Below are the code and all the weights of a small trained network. Each question names an input and a class and asks about switching units off, where a switched-off unit gives its printed mean instead of its output.

import numpy as np


def w(rows, s, z=0):
    codes = np.array(rows[::2]) - 128.0
    scale = np.full(codes.shape[1], s)
    scale[-1] = z or s
    return codes * scale


def f(y):
    return y / 2 * (1 + np.tanh(0.7978845608 * (y + 0.044715 * y**3)))


def log_softmax(a):
    a = a - a.max(-1, keepdims=True)
    return a - np.log(np.exp(a).sum(-1, keepdims=True))


def net(x, mask):
    res = np.array(x, float).reshape(1, 6) / 4 @ E
    y = f(res @ A[0][:, :-1].T + A[0][:, -1])
    res = res + np.where(mask, y, B[0][:, -1]) @ B[0][:, :-1]
    return log_softmax(res[-1] @ U[:, :-1].T + U[:, -1])


A, B = {}, {}
E = w([
[170,125,151,83,132,237,193,208,165],'x0',
[152,128,125,218,181,202,58,140,84],'x1',
[66,38,110,100,134,193,57,50,167],'x2',
[100,71,255,120,178,89,122,184,106],'x3',
[26,135,221,207,69,194,245,24,116],'x4',
[176,150,172,115,206,112,150,45,185],'x5',
],0.0093)
A[0] = w([
[198,160,153,102,230,91,116,70,186,81],'neuron 1',
[110,101,111,8,95,45,170,142,172,4],'neuron 2',
[108,37,100,69,145,164,49,106,165,90],'neuron 3',
[161,122,126,39,147,219,146,205,180,58],'neuron 4',
[88,97,91,122,55,106,77,222,88,86],'neuron 5',
[101,124,95,149,135,7,55,94,119,35],'neuron 6',
[194,179,118,166,141,69,146,197,115,82],'neuron 7',
[168,123,115,217,215,167,69,165,108,50],'neuron 8',
[169,176,21,109,131,154,118,98,150,80],'neuron 9',
[180,119,68,66,170,97,65,178,142,22],'neuron 10',
[112,73,218,98,193,92,89,184,114,42],'neuron 11',
],0.014,0.0041)
B[0] = w([
[82,50,86,70,159,208,167,183,130,233],'neuron 1',
[129,174,151,105,101,193,4,97,122,233],'neuron 2',
[93,210,145,66,158,54,169,153,123,224],'neuron 3',
[213,89,149,197,189,89,123,126,68,247],'neuron 4',
[104,52,88,66,171,202,165,156,154,219],'neuron 5',
[234,99,161,200,182,104,139,139,77,220],'neuron 6',
[92,190,140,72,163,51,153,132,128,236],'neuron 7',
[140,155,158,90,97,187,21,92,124,230],'neuron 8',
[152,122,81,157,68,67,123,146,165,208],'neuron 9',
[61,127,173,185,80,167,172,76,138,246],'neuron 10',
[151,140,50,177,50,67,141,123,169,235],'neuron 11',
],0.019,0.014)
U = w([
[192,89,153,180,180,111,135,129,68,84],'0',
[140,161,120,85,92,173,25,104,116,170],'1',
[149,118,8,150,35,78,135,145,173,146],'2',
[30,118,210,203,93,164,212,69,128,252],'3',
[89,203,139,53,177,62,174,145,106,74],'4',
[113,49,59,73,154,183,159,166,128,80],'5',
],0.012,0.0037)

Each question gives the input, the list of numbers given to net, and the class t.
The units are the neurons (one row each of A and B). Each row of codes is followed by its name. A weight is (code - 128) times the scale printed after its matrix; where a second scale follows, it is the last column's (A, B and U).
mask holds one flag per neuron, in row order. A switched-off neuron (its flag False) gives its mean, the last column of its row in B, instead of its output. The means were averaged over made-up inputs and are rounded, as every weight is.
A unit's drop is (log p(t) with every unit on - log p(t) with that unit switched off) / (log p(t) with every unit on - log p(t) with every unit switched off).
unit that matters most: the unit with the biggest drop
top k neurons: the k neurons with the biggest drops, biggest first
drop of u: that unit's drop, to one decimal
input [-8,-6,-6,-2,0,-7], class 0: unit that matters most	neuron 6
input [3,5,-8,7,-8,-4], class 3: top 3 neurons	neuron 10; neuron 3; neuron 9
input [3,0,-7,3,0,-7], class 4: top 2 neurons	neuron 7; neuron 1
input [2,-3,7,7,-4,-5], class 2: top 2 neurons	neuron 11; neuron 7
input [0,0,-3,6,-8,8], class 3: top 2 neurons	neuron 10; neuron 5
input [-4,-7,7,4,-3,-8], class 5: top 3 neurons	neuron 5; neuron 7; neuron 8
input [2,3,-5,2,4,-6], class 5: top 3 neurons	neuron 10; neuron 3; neuron 5
input [0,-6,-6,-7,5,7], class 2: top 3 neurons	neuron 5; neuron 8; neuron 9
input [8,0,1,3,7,5], class 0: top 2 neurons	neuron 10; neuron 4
input [3,-6,6,4,4,6], class 1: top 3 neurons	neuron 2; neuron 7; neuron 5
input [3,2,-1,0,1,4], class 5: top 3 neurons	neuron 6; neuron 10; neuron 2
input [-3,4,4,-5,-3,5], class 2: top 3 neurons	neuron 9; neuron 5; neuron 2
input [6,-4,-6,-5,3,-8], class 5: top 4 neurons	neuron 5; neuron 3; neuron 6; neuron 11
input [-8,-3,8,3,-3,-1], class 0: top 2 neurons	neuron 6; neuron 7
input [-1,8,5,6,3,-1], class 1: unit that matters most	neuron 8
input [1,5,2,0,-6,-8], class 5: drop of neuron 2	0.2
input [5,3,-1,0,6,-7], class 5: drop of neuron 5	0.1
input [-3,-1,-2,-3,-2,-3], class 0: drop of neuron 3	1.2
